Here is a tiny trained network, its code and every weight. The questions are about switching its units off for an input and a class, where a switched-off unit gives its printed mean instead of its output.

import numpy as np


def w(rows, s, z=0):
    codes = np.array(rows[::2]) - 128.0
    scale = np.full(codes.shape[1], s)
    scale[-1] = z or s
    return codes * scale


def norm(h):
    return h / np.sqrt((h * h).mean(-1, keepdims=True) + 1e-5)


def f(y):
    return y / 2 * (1 + np.tanh(0.7978845608 * (y + 0.044715 * y**3)))


def log_softmax(a):
    a = a - a.max(-1, keepdims=True)
    return a - np.log(np.exp(a).sum(-1, keepdims=True))


def net(x, mask):
    res = np.array(x, float).reshape(1, 3) / 4 @ E
    u = 0
    for l in range(3):
        y = f(norm(res) @ A[l][:, :-1].T + A[l][:, -1])
        res = res + np.where(mask[u : u + 7], y, B[l][:, -1]) @ B[l][:, :-1]
        u += 7
    return log_softmax(norm(res)[-1] @ U[:, :-1].T + U[:, -1])


A, B = {}, {}
E = w([
[42,150,95,122,95,43,205,115,148,132,179],'x0',
[177,117,87,46,77,25,117,130,56,123,218],'x1',
[119,176,154,250,112,136,86,183,157,94,86],'x2',
],0.012)
A[0] = w([
[188,118,153,162,112,186,118,129,123,59,51,58],'0.n0',
[31,174,115,164,86,61,112,153,165,84,166,65],'0.n1',
[198,112,219,215,115,181,82,176,197,128,69,1],'0.n2',
[243,87,132,69,139,116,119,101,66,124,155,58],'0.n3',
[152,124,24,44,55,2,107,119,37,104,243,42],'0.n4',
[119,121,145,143,129,159,97,105,85,101,121,85],'0.n5',
[64,100,84,51,130,160,139,108,192,133,129,84],'0.n6',
],0.0086,0.0051)
B[0] = w([
[55,204,167,111,144,146,75,138,87,111,87,167],'0.n0',
[119,160,97,159,80,82,35,39,155,183,169,167],'0.n1',
[123,174,132,189,155,172,127,126,26,55,40,191],'0.n2',
[104,79,133,141,23,125,26,124,148,146,158,178],'0.n3',
[193,38,113,122,115,64,244,240,67,78,94,250],'0.n4',
[87,118,97,140,158,166,155,160,106,206,144,132],'0.n5',
[205,143,169,122,166,181,151,145,122,80,185,153],'0.n6',
],0.011,0.016)
A[1] = w([
[131,166,139,170,74,51,138,73,127,92,133,6],'1.n0',
[137,101,63,103,126,158,114,121,112,182,117,20],'1.n1',
[170,156,93,182,65,66,128,98,179,189,124,20],'1.n2',
[133,151,185,163,154,175,165,107,171,202,114,38],'1.n3',
[160,139,176,86,163,195,163,140,197,108,179,87],'1.n4',
[108,107,113,113,57,96,3,94,130,243,164,66],'1.n5',
[150,133,130,145,130,135,128,168,102,125,156,13],'1.n6',
],0.008,0.0025)
B[1] = w([
[52,99,62,146,119,158,102,202,130,143,147,214],'1.n0',
[118,170,166,145,77,122,124,124,152,62,131,89],'1.n1',
[130,155,39,132,170,148,100,148,216,94,132,205],'1.n2',
[57,91,114,106,135,96,112,91,75,67,173,207],'1.n3',
[132,180,156,65,144,85,126,113,172,184,142,232],'1.n4',
[134,118,174,149,124,199,54,136,253,195,128,252],'1.n5',
[140,127,169,128,138,178,171,153,141,95,180,146],'1.n6',
],0.011,0.0023)
A[2] = w([
[103,196,88,122,51,98,60,175,164,108,176,110],'2.n0',
[107,168,43,169,133,138,186,183,254,144,163,67],'2.n1',
[214,251,213,209,167,160,183,142,123,141,86,136],'2.n2',
[171,95,146,148,113,205,31,85,141,109,106,77],'2.n3',
[114,175,111,161,137,159,82,100,188,207,3,94],'2.n4',
[118,167,182,74,197,122,172,47,205,102,161,67],'2.n5',
[141,168,124,176,194,131,112,103,83,169,17,3],'2.n6',
],0.0085,0.0043)
B[2] = w([
[124,80,170,138,128,136,167,2,128,130,192,178],'2.n0',
[102,153,142,130,108,135,100,77,226,135,158,170],'2.n1',
[20,135,54,52,221,105,153,66,76,158,129,253],'2.n2',
[56,155,241,140,124,124,175,112,163,173,73,219],'2.n3',
[208,106,112,88,121,61,210,213,94,21,154,252],'2.n4',
[176,155,22,59,208,114,111,149,108,242,171,197],'2.n5',
[82,153,91,98,114,152,159,174,57,46,119,239],'2.n6',
],0.0089,0.0059)
U = w([
[141,166,71,59,211,139,142,102,114,229,177,96],'0',
[33,203,134,152,189,180,117,125,15,53,37,130],'1',
[155,89,245,109,68,215,56,147,150,189,102,140],'2',
[248,14,103,100,68,38,217,226,51,81,155,255],'3',
[73,128,67,210,98,102,83,68,234,111,192,41],'4',
],0.013,0.00083)

Each question gives the input, the list of numbers given to net, and the class t.
The units are the neurons (one row each of A and B). Each row of codes is followed by its name. A weight is (code - 128) times the scale printed after its matrix; where a second scale follows, it is the last column's (A, B and U).
mask holds one flag per neuron, layer by layer. A switched-off neuron (its flag False) gives its mean, the last column of its row in B, instead of its output. The means were averaged over made-up inputs and are rounded, as every weight is.
A unit's drop is (log p(t) with every unit on - log p(t) with that unit switched off) / (log p(t) with every unit on - log p(t) with every unit switched off).
unit that matters most: the unit with the biggest drop
top k neurons: the k neurons with the biggest drops, biggest first
k most important neurons of layer l: the k neurons of layer l with the biggest drops, biggest first
drop when u is switched off: that unit's drop, to one decimal
input [7,-4,-7], class 0: unit that matters most : 0.n4
input [-5,-5,-7], class 0: top 3 neurons : 0.n2; 1.n4; 0.n6
input [-3,2,1], class 2: top 2 neurons : 0.n3; 0.n4
input [0,4,7], class 4: top 2 neurons : 0.n1; 0.n4
input [4,-2,-3], class 0: top 2 neurons : 0.n6; 0.n4
input [-1,-2,-4], class 0: top 2 neurons : 0.n4; 0.n6
input [0,2,4], class 4: 2 most important neurons of layer 0 : 0.n1; 0.n4
input [-3,-2,-6], class 2: 2 most important neurons of layer 0 : 0.n4; 0.n3
input [-4,-4,-8], class 2: top 3 neurons : 0.n4; 0.n3; 2.n2
input [-5,4,1], class 2: top 2 neurons : 0.n3; 1.n5
input [0,2,8], class 1: drop when 0.n2 is switched off : 1.3
input [3,4,7], class 4: drop when 0.n1 is switched off : 0.6
input [4,-3,-4], class 0: drop when 0.n4 is switched off : 0.3
input [7,-7,-1], class 4: unit that matters most : 0.n1
input [-5,4,3], class 2: 3 most important neurons of layer 0 : 0.n3; 0.n4; 0.n6
